Below are the code and all the weights of a small trained network. Each question names an input and a class and asks about switching units off, where a switched-off unit gives its printed mean instead of its output.

import numpy as np


def w(rows, s, z=0):
    codes = np.array(rows[::2]) - 128.0
    scale = np.full(codes.shape[1], s)
    scale[-1] = z or s
    return codes * scale


def f(y):
    return y / 2 * (1 + np.tanh(0.7978845608 * (y + 0.044715 * y**3)))


def log_softmax(a):
    a = a - a.max(-1, keepdims=True)
    return a - np.log(np.exp(a).sum(-1, keepdims=True))


def net(x, mask):
    res = np.array(x, float).reshape(1, 8) / 4 @ E
    y = f(res @ A[0][:, :-1].T + A[0][:, -1])
    res = res + np.where(mask, y, B[0][:, -1]) @ B[0][:, :-1]
    return log_softmax(res[-1] @ U[:, :-1].T + U[:, -1])


A, B = {}, {}
E = w([
[213,174,103,101],'x0',
[246,73,149,152],'x1',
[177,138,157,146],'x2',
[79,67,93,97],'x3',
[163,138,120,179],'x4',
[110,161,70,39],'x5',
[157,5,2,122],'x6',
[136,193,65,198],'x7',
],0.0068)
A[0] = w([
[11,125,188,71,88],'N0',
[97,128,99,153,173],'N1',
[171,184,125,164,94],'N2',
[119,223,114,185,62],'N3',
[72,110,194,70,87],'N4',
[121,152,67,189,169],'N5',
[236,107,119,147,138],'N6',
[100,96,207,148,132],'N7',
[177,174,104,95,65],'N8',
[80,97,72,139,150],'N9',
[124,109,173,18,253],'N10',
[66,50,183,214,208],'N11',
],0.011,0.0039)
B[0] = w([
[100,163,242,153,240],'N0',
[67,136,111,104,165],'N1',
[123,168,75,142,177],'N2',
[74,224,61,195,195],'N3',
[161,162,223,172,188],'N4',
[56,151,58,103,191],'N5',
[228,58,73,89,233],'N6',
[125,108,168,205,178],'N7',
[226,149,139,51,154],'N8',
[40,112,150,95,205],'N9',
[157,71,250,99,254],'N10',
[65,49,57,197,239],'N11',
],0.014,0.0062)
U = w([
[63,111,90,69,1],'0',
[51,96,146,176,253],'1',
[247,109,33,172,92],'2',
[113,171,221,212,70],'3',
[160,83,162,97,208],'4',
[132,245,57,204,122],'5',
[173,48,72,254,96],'6',
],0.0085,0.0031)

Each question gives the input, the list of numbers given to net, and the class t.
The units are the neurons (one row each of A and B). Each row of codes is followed by its name. A weight is (code - 128) times the scale printed after its matrix; where a second scale follows, it is the last column's (A, B and U).
mask holds one flag per neuron, in row order. A switched-off neuron (its flag False) gives its mean, the last column of its row in B, instead of its output. The means were averaged over made-up inputs and are rounded, as every weight is.
A unit's drop is (log p(t) with every unit on - log p(t) with that unit switched off) / (log p(t) with every unit on - log p(t) with every unit switched off).
The circuit of an input: a set's keep is (log p(t) with only the set's units on - log p(t) with every unit switched off) / (log p(t) with every unit on - log p(t) with every unit switched off). Starting from all 12 units, units are removed one at a time, each time the one whose removal leaves the highest keep (on an exact tie, the one counted first), for as long as the keep stays at least 0.8.
units of the circuit, in order: the units of the circuit, biggest drop first
top k neurons: the k neurons with the biggest drops, biggest first
drop of u: that unit's drop, to one decimal
input [-3,2,-5,4,-7,0,5,-6], class 3: units of the circuit, in order => N4; N0
input [5,-6,1,-2,-5,4,1,-4], class 3: top 3 neurons => N6; N0; N4
input [-4,-6,1,0,7,-6,4,6], class 5: units of the circuit, in order => N10
input [-3,-6,-5,-7,4,7,2,-5], class 3: units of the circuit, in order => N0; N11
input [8,-7,-2,6,-3,7,1,1], class 4: units of the circuit, in order => N10; N3
input [-1,-4,-3,2,8,-8,-1,4], class 5: units of the circuit, in order => N3; N10
input [-2,4,-3,7,-3,7,3,-1], class 4: top 3 neurons => N10; N11; N3
input [3,7,1,7,-3,3,3,3], class 2: units of the circuit, in order => N6; N0
input [5,5,7,-5,4,1,-8,2], class 5: top 2 neurons => N3; N2
input [-1,3,-3,3,5,-3,-6,3], class 5: units of the circuit, in order => N10; N3
input [0,-1,2,6,6,-3,-1,-5], class 6: top 3 neurons => N11; N9; N0
input [-2,8,8,-7,0,-5,-5,-5], class 6: top 2 neurons => N7; N11
input [-6,0,-1,3,-8,6,5,-1], class 3: units of the circuit, in order => N0; N4
input [-2,-7,8,-1,3,-5,-5,2], class 5: units of the circuit, in order => N3
input [2,5,-8,-8,3,2,-3,-7], class 4: units of the circuit, in order => N10; N3; N0
input [-8,-5,-3,3,-2,3,-2,4], class 3: top 3 neurons => N0; N4; N6
input [-4,7,-8,8,3,2,-6,-4], class 3: top 2 neurons => N4; N0
input [-1,6,8,-4,2,-3,-7,0], class 6: top 2 neurons => N7; N6
input [7,5,4,-5,1,2,-6,-6], class 2: top 4 neurons => N6; N0; N2; N9
input [0,4,3,-3,0,-6,1,1], class 2: units of the circuit, in order => N6
input [4,7,-7,8,-2,7,7,6], class 0: top 2 neurons => N9; N5
input [-8,-4,-1,3,-3,3,1,-2], class 3: drop of N4 => 0.3
input [-5,3,4,-7,6,8,8,4], class 2: drop of N6 => 0.3
input [-5,-8,-1,-7,5,-2,4,6], class 5: drop of N10 => 0.1
input [4,4,-4,-4,-6,-2,8,6], class 2: drop of N0 => 0.0
